Below is a small trained network, with its code and all its weights. Each question gives an input and a class and asks what happens when units are switched off, that is, made to give their printed mean instead of their output.

import numpy as np


def w(rows, s, z=0):
    codes = np.array(rows[::2]) - 128.0
    scale = np.full(codes.shape[1], s)
    scale[-1] = z or s
    return codes * scale


def norm(h):
    return h / np.sqrt((h * h).mean(-1, keepdims=True) + 1e-5)


def f(y):
    return np.maximum(y, 0)


def log_softmax(a):
    a = a - a.max(-1, keepdims=True)
    return a - np.log(np.exp(a).sum(-1, keepdims=True))


def net(x, mask):
    res = np.array(x, float).reshape(1, 6) / 4 @ E
    u = 0
    for l in range(3):
        y = f(norm(res) @ A[l][:, :-1].T + A[l][:, -1])
        res = res + np.where(mask[u : u + 8], y, B[l][:, -1]) @ B[l][:, :-1]
        u += 8
    return log_softmax(norm(res)[-1] @ U[:, :-1].T + U[:, -1])


A, B = {}, {}
E = w([
[243,125,2,53,85,171],'x0',
[127,253,77,154,152,203],'x1',
[78,160,157,63,202,90],'x2',
[139,123,120,114,127,124],'x3',
[140,81,53,170,211,166],'x4',
[131,135,118,136,117,98],'x5',
],0.0064)
A[0] = w([
[120,110,140,170,161,155,65],'L0N0',
[127,159,136,79,80,91,191],'L0N1',
[62,37,148,136,98,77,2],'L0N2',
[135,112,67,35,103,151,25],'L0N3',
[95,169,154,207,83,44,217],'L0N4',
[136,85,63,177,207,108,223],'L0N5',
[99,196,108,100,177,112,126],'L0N6',
[79,255,93,208,74,173,252],'L0N7',
],0.0069,0.00079)
B[0] = w([
[187,164,210,74,142,1,171],'L0N0',
[165,67,163,104,214,172,189],'L0N1',
[126,99,106,2,34,176,230],'L0N2',
[145,247,140,120,172,103,209],'L0N3',
[198,205,99,165,125,170,232],'L0N4',
[217,138,203,121,178,153,225],'L0N5',
[34,33,116,90,212,166,193],'L0N6',
[141,61,174,104,101,174,253],'L0N7',
],0.0055,0.0044)
A[1] = w([
[205,190,60,74,148,146,254],'L1N0',
[160,88,150,180,43,225,96],'L1N1',
[111,163,68,212,9,179,121],'L1N2',
[153,164,162,106,72,127,181],'L1N3',
[136,191,161,138,192,255,126],'L1N4',
[222,84,48,146,139,160,109],'L1N5',
[197,97,143,198,55,185,95],'L1N6',
[168,130,87,209,72,72,46],'L1N7',
],0.0065,0.0012)
B[1] = w([
[147,121,142,136,74,188,250],'L1N0',
[87,102,102,96,211,107,217],'L1N1',
[132,74,91,85,145,106,178],'L1N2',
[150,116,254,133,193,174,189],'L1N3',
[122,63,102,111,40,107,253],'L1N4',
[115,154,170,116,128,117,227],'L1N5',
[62,169,121,88,173,105,217],'L1N6',
[187,147,119,96,117,80,150],'L1N7',
],0.0094,0.0051)
A[2] = w([
[162,152,254,161,142,200,194],'L2N0',
[56,140,186,196,180,114,140],'L2N1',
[56,158,125,83,189,173,125],'L2N2',
[124,61,175,105,133,178,189],'L2N3',
[17,158,246,224,173,132,106],'L2N4',
[39,137,106,152,104,214,129],'L2N5',
[164,171,179,130,71,231,255],'L2N6',
[73,136,83,110,37,170,138],'L2N7',
],0.0071,0.0019)
B[2] = w([
[239,53,109,191,138,234,226],'L2N0',
[255,186,171,134,117,66,193],'L2N1',
[139,178,106,85,178,57,191],'L2N2',
[135,75,113,209,129,96,254],'L2N3',
[172,171,159,105,94,166,228],'L2N4',
[119,17,183,93,79,129,160],'L2N5',
[162,114,193,205,206,125,224],'L2N6',
[53,104,207,81,101,81,161],'L2N7',
],0.0081,0.0069)
U = w([
[121,119,152,170,201,174,185],'0',
[196,201,125,167,94,184,167],'1',
[162,120,99,254,170,148,137],'2',
[117,74,128,106,76,117,89],'3',
[138,142,120,120,107,127,168],'4',
[134,166,97,46,135,64,80],'5',
[37,209,85,171,144,152,4],'6',
],0.0095,0.0038)

Each question gives the input, the list of numbers given to net, and the class t.
The units are the neurons (one row each of A and B). Each row of codes is followed by its name. A weight is (code - 128) times the scale printed after its matrix; where a second scale follows, it is the last column's (A, B and U).
mask holds one flag per neuron, layer by layer. A switched-off neuron (its flag False) gives its mean, the last column of its row in B, instead of its output. The means were averaged over made-up inputs and are rounded, as every weight is.
A unit's drop is (log p(t) with every unit on - log p(t) with that unit switched off) / (log p(t) with every unit on - log p(t) with every unit switched off).
The circuit of an input: a set's keep is (log p(t) with only the set's units on - log p(t) with every unit switched off) / (log p(t) with every unit on - log p(t) with every unit switched off). Starting from the 12 units with the biggest drops (on a tie, the unit counted first), units are removed one at a time, each time the one whose removal leaves the highest keep (on an exact tie, the one counted first), for as long as the keep stays at least 0.8.
units of the circuit, in order: the units of the circuit, biggest drop first
most important unit: the unit with the biggest drop
k most important neurons: the k neurons with the biggest drops, biggest first
top k neurons in layer l: the k neurons of layer l with the biggest drops, biggest first
drop when u is switched off: that unit's drop, to one decimal
input [-5,-3,-6,-2,2,4], class 5: most important unit : L1N6
input [-6,8,-2,1,-4,2], class 3: units of the circuit, in order : (L1N4; L2N5)
input [-8,5,6,0,3,-2], class 1: units of the circuit, in order : (L2N4; L2N1)
input [3,4,3,0,-3,-4], class 3: 2 most important neurons : (L1N4; L0N6)
input [-3,1,-7,7,-7,-4], class 0: top 4 neurons in layer 1 : (L1N3; L1N1; L1N2; L1N6)
input [6,7,0,-4,1,4], class 3: 2 most important neurons : (L1N4; L2N7)
input [1,1,-2,0,-6,-3], class 2: 2 most important neurons : (L1N3; L2N0)
input [-8,-4,6,-3,4,3], class 1: 2 most important neurons : (L2N4; L2N1)
input [2,1,-8,3,3,0], class 5: top 2 neurons in layer 2 : (L2N0; L2N6)
input [5,3,-7,0,-3,3], class 5: top 4 neurons in layer 0 : (L0N5; L0N0; L0N4; L0N2)
input [-4,-6,-8,6,2,0], class 5: top 4 neurons in layer 1 : (L1N1; L1N6; L1N0; L1N4)
input [4,7,1,-2,3,-6], class 3: top 3 neurons in layer 2 : (L2N7; L2N5; L2N0)
input [-7,-7,3,-1,6,7], class 1: top 2 neurons in layer 2 : (L2N1; L2N4)
input [-7,3,-1,1,0,3], class 1: units of the circuit, in order : (L2N4)
input [2,3,-8,2,3,7], class 5: top 2 neurons in layer 1 : (L1N6; L1N1)
input [-4,-2,2,-2,-6,-3], class 2: 2 most important neurons : (L2N0; L1N6)
input [-2,3,-8,4,-3,6], class 5: top 3 neurons in layer 1 : (L1N1; L1N6; L1N2)
input [-2,8,2,-6,-8,-5], class 2: top 2 neurons in layer 1 : (L1N6; L1N3)
input [1,7,-8,2,1,6], class 5: drop when L1N6 is switched off : 0.5
input [6,-4,-1,8,-6,-6], class 0: most important unit : L2N6
